Moves between points:
bok de lem
bok su kal
bok na tiz
tor de ved
tor su tev
tor na mav
biz de gep
biz su kol
biz na ber
sig de kal
sig su lem
sig na fut
nem de veg
nem su tig
nem na kod
kad de baz
kad su pid
kad na zab
zoz de mav
zoz su zug
zoz na lum
fuf de zug
fuf su mav
fuf na tev
puv de bof
puv su sar
puv na nud
pur de ber
pur su las
pur na roz
sar de zab
sar su puv
sar na fuz
kuf de mas
kuf su dop
kuf na pob
roz de pur
roz su nuv
roz na fes
nur de lum
nur su mor
nur na fum
gep de pid
gep su baz
gep na biz
leg de mor
leg su lum
leg na zug
bof de pul
bof su fuz
bof na puv
dop de vug
dop su kuf
dop na pul
ved de tiz
ved su bes
ved na tor
fes de roz
fes su fum
fes na mor
pul de dop
pul su mas
pul na bof
ped de bes
ped su tiz
ped na kal
vug de nol
vug su pob
vug na dop
fuz de sar
fuz su bof
fuz na mas
veg de pob
veg su nol
veg na nem
kal de ped
kal su bok
kal na sig
baz de kol
baz su gep
baz na kad
fum de nur
fum su fes
fum na nuv
mav de tor
mav su fuf
mav na zoz
ber de biz
ber su mif
ber na pur
fut de sig
fut su kod
fut na tig
bes de tev
bes su ved
bes na ped
las de nuv
las su pur
las na mif
mor de fes
mor su nur
mor na leg
nol de tig
nol su veg
nol na vug
pid de nud
pid su kad
pid na gep
tig de fut
tig su nem
tig na nol
nuv de fum
nuv su roz
nuv na las
mas de fuz
mas su pul
mas na kuf
tev de fuf
tev su tor
tev na bes
tiz de bok
tiz su ped
tiz na ved
kod de nem
kod su fut
kod na lem
lum de zoz
lum su leg
lum na nur
nud de puv
nud su zab
nud na pid
zug de leg
zug su zoz
zug na fuf
kol de mif
kol su biz
kol na baz
zab de kad
zab su nud
zab na sar
pob de kuf
pob su vug
pob na veg
lem de kod
lem su sig
lem na bok
mif de las
mif su ber
mif na kol

In the rows, zero is written as 25.

The rows follow the links: the fewer symbols apart two points are, the more alike their rows tend to be.

Known rows, each with its point:
[ 20  17  12  26  16  17  19  34  27  27  29  23  30  24  23  33  27  13  27  36   4  27  40  28  24  42  23  21  27  30  16  18  37  27  20  31  26  30  27  20  24  23  30  20  38  28]
point: ved
[ 21   5  37  25  23  40  26  28  28  30  30  28  18  42  15  25  24  25  15  24  33  23  16  30  26  12  19  31  25  20  11  30  14  29  28  36  22  18  20  33  17  29  20  22  19  30]
point: sar
[ 26  45  17  20  13  18  27  23  18  28  19  22  33  13  34  20  20  28  27  21  26  19  23  24  12  37  26  29  20  40  49  25  15  11  22  25  24  27  26  21  31  17  23  31  31  24]
point: bes
[ 26  14  26  29  23  30  19  23  22  27  20  25  16  30  32  23  23   8  31  23  11  24  27  30  28  21  17  25  28  17   9  47  20  13  27  33  16  15  16  28  22  23  20  14  31  33]
point: nol
[ 33  32  36  28  41  30  29  16  22  18  20  25  19  22  28  22  22  27  27  24  32  31  16  19  31   5  19  16  25  10  14  32  25  24  30   7  22  18  21  24  22  33  20  19  15  22]
point: bof
[ 21  18  24  27  24  29  27  39  28  31  39  20  31  42   8  33  32  30  20  35  27  28  29  26  20  28  29  25  19  32  22   9  35  34  22  41  34  34  23  24  24  26  31  26  25  26]
point: fes
[ 16  32  16  15  16  19  21  23  24  22  27  28  39  10  23  26  12  29  19  36  27  23  28  17  25  33  17  21  29  26  26   6  23  32  25   5  25  30  42  23  23  26  25  29  24  14]
point: kod
[ 30  32  32  25  42  24  25  14  23  13  19  28  20  17  30  21  23  32  27  20  35  28  16  18  35   8  23  18  28   8  19  26  26  29  29   3  25  20  25  25  25  31  23  22  12  16]
point: puv
[ 37  32  23  35  30  18  31  34  21  29  27  16  27  30  27  30  31  17  36  28  12  35  34  25  19  31  32  14  17  29  22  31  38  15  23  34  27  34  13  18  28  22  29  16  36  30]
point: zoz
[ 31  33  26  27  34  17  25  14  25  18  11  29  15  17  35  17  35  31  35   4  29  18  20  27  29  25  35  29  27  23  42  38  22  19  24  25  23  19  22  23  30  18  28  35  22  25]
point: las
[ 22  11  22  25  17  26  17  22  24  28  22  28  16  24  32  23  21   8  29  21   9  22  27  32  27  26  18  30  28  21  15  43  19  13  26  35  14  15  18  27  22  19  18  19  34  36]
point: tig
[ 22  11  38  23  27  42  28  27  27  29  30  24  24  43  17  24  21  27  14  28  37  25  15  27  23   9  16  28  24  19  12  24  15  26  28  28  28  20  18  32  18  33  17  20  16  27]
point: fuz

Each walk starts at a row. The symbols on each line, taken left to right, move it on to the next point.
Answer with the point's row; about right is enough.
---
[ 15  13  22  21  30  20  18  22  35  15  24  35  23  22  16  27  32  33  18  23  30  18  27  23  36  27  31  31  36  19  21  10  34  48  22  18  29  25  35  25  23  29  31  34  16  16]
na su na na na
[ 17   2  32  24  24  33  20  20  34  26  23  32  13  33  21  22  30  24  19  12  26  14  18  34  31  20  25  39  31  20  20  35  17  29  26  40  19  12  21  33  20  22  22  30  20  30]
de de de su na
[ 15   8  24  24  25  24  21  32  35  25  32  27  25  33  10  31  34  28  16  30  24  22  32  25  29  31  30  29  30  26  18   8  35  46  21  32  32  29  30  25  21  26  33  28  21  22]
---
[ 19   9  24  25  24  26  24  36  33  30  36  24  28  39   9  33  34  29  16  34  25  27  30  27  24  30  33  26  23  30  19   9  36  41  23  39  32  32  25  24  22  28  31  26  22  25]
su de na su su de na
[ 36  40  25  29  36  16  30  17  23  19  15  26  18  17  36  18  33  33  35   8  28  22  22  22  24  25  36  23  24  26  43  37  26  15  22  25  24  23  20  20  32  17  29  30  25  25]
na de su de de
[ 15   8  22  22  27  20  18  26  36  19  28  31  22  27  11  28  33  29  17  27  28  19  31  23  33  30  32  31  32  23  19   8  34  49  23  25  29  28  36  25  24  28  33  32  20  18]
---
[ 25  24  27  25  30  18  22  13  29  18   9  35  12  16  35  15  35  31  29   3  30  16  19  27  29  25  35  36  30  25  42  38  20  24  24  27  19  14  24  25  26  18  25  34  21  26]
na na de na na de su
[ 19  20  24  20  32  19  19  18  33  14  22  34  23  17  19  24  30  33  21  22  32  19  25  22  37  24  29  29  33  16  23  13  32  44  25   9  25  22  37  25  25  30  29  35  12  12]
na su de na na su na su
[ 23  15  25  26  26  22  21  16  32  19  13  33  12  21  29  18  35  28  25   5  29  13  20  32  32  25  33  39  33  23  34  38  18  27  23  32  18  14  24  29  26  19  24  36  22  26]
---
[ 22  36  30  17  24  35  28  23  20  26  31  22  34  26  20  23  11  32  16  35  40  30  15  18  21  15  14  18  19  21  21  11  18  26  27  10  30  27  31  24  21  35  17  24  14  18]
de de su de su
[ 25  29  36  18  27  40  30  26  21  28  32  20  32  34  18  24  12  32  15  32  39  30  12  20  21   8  13  19  19  21  16  15  15  27  29  15  31  26  24  26  17  34  16  20  15  20]
na de na de de de su de
[ 34  28  36  30  39  31  27  19  19  21  23  25  17  28  30  23  20  22  31  22  26  30  18  22  31   8  18  15  23  11   9  35  24  20  30  14  20  16  16  26  21  30  21  13  17  26]
---
[ 31  22  36  31  33  30  25  22  21  26  22  24  17  31  31  25  22  15  29  23  21  30  21  24  29   8  14  18  25  11   5  43  25  16  30  20  19  15  13  28  22  30  20  14  24  29]
na de de de su de su
[ 28  17  32  30  30  32  23  22  22  28  24  24  15  32  30  25  21  10  30  22  14  29  24  29  28  15  16  21  25  15   6  45  23  14  29  28  17  16  14  29  19  26  18  12  28  33]
de de na na su na
[ 22  38  25  15  22  29  28  23  19  24  30  24  35  17  20  23   9  31  16  35  36  27  19  16  22  20  14  17  21  23  25   9  19  30  28   3  29  28  36  25  24  34  19  26  17  14]
---
[ 19  14  18  24  12  24  15  23  26  29  19  29  18  20  33  21  22  10  29  18   9  17  31  32  26  32  20  33  30  26  23  43  18  14  24  36  12  16  24  28  26  17  19  23  37  33]
su de su su na de su su
[ 19  34  22  16  18  23  24  23  22  21  26  26  38  15  22  22  11  30  17  38  32  25  22  15  22  26  14  17  25  26  25   6  21  33  25   2  29  29  40  24  24  30  23  27  21  13]
na su su su de de
[ 22  28  13  19  10  19  19  21  24  26  16  28  23  12  36  20  21  20  29  17  14  15  27  30  21  39  23  33  27  32  38  35  15  12  23  31  17  21  26  26  28  16  21  28  35  29]
---
[ 24  22  38  22  28  40  31  26  23  29  31  21  27  38  16  25  16  28  14  30  40  29  12  23  20   8  13  21  20  19  15  20  15  25  28  24  28  23  21  30  17  34  17  20  17  24]
su na su su na na na
[ 23  25  28  19  35  19  20  13  30  12  21  30  23  15  23  23  26  34  23  21  35  22  22  18  37  18  26  23  31  14  21  16  29  41  25   4  26  20  36  24  27  31  29  31  11  14]
su su su su de
[ 26  31  28  24  39  21  25  16  27  12  18  29  21  15  28  22  25  33  25  20  36  25  18  17  34  13  25  22  31   9  19  22  27  35  28   2  23  22  30  24  25  32  26  27  10  14]
---
[ 40  38  26  35  35  17  34  30  17  27  26  15  24  29  31  29  32  22  37  24  14  34  30  22  20  27  33  14  16  27  28  34  36  14  25  32  27  30  12  20  29  21  30  19  33  30]
na na de de na na su su
[ 40  43  28  32  36  17  33  22  19  21  17  20  20  21  35  22  33  30  37  14  28  28  23  22  22  23  36  20  21  27  40  39  29  14  24  25  26  27  17  20  28  20  28  26  26  25]
na su de na su de de
[ 42  43  25  33  38  19  35  26  16  25  23  18  21  24  33  24  33  27  38  19  21  32  25  22  18  25  34  15  18  27  35  37  33  13  24  29  27  30  14  19  30  21  31  21  28  30]
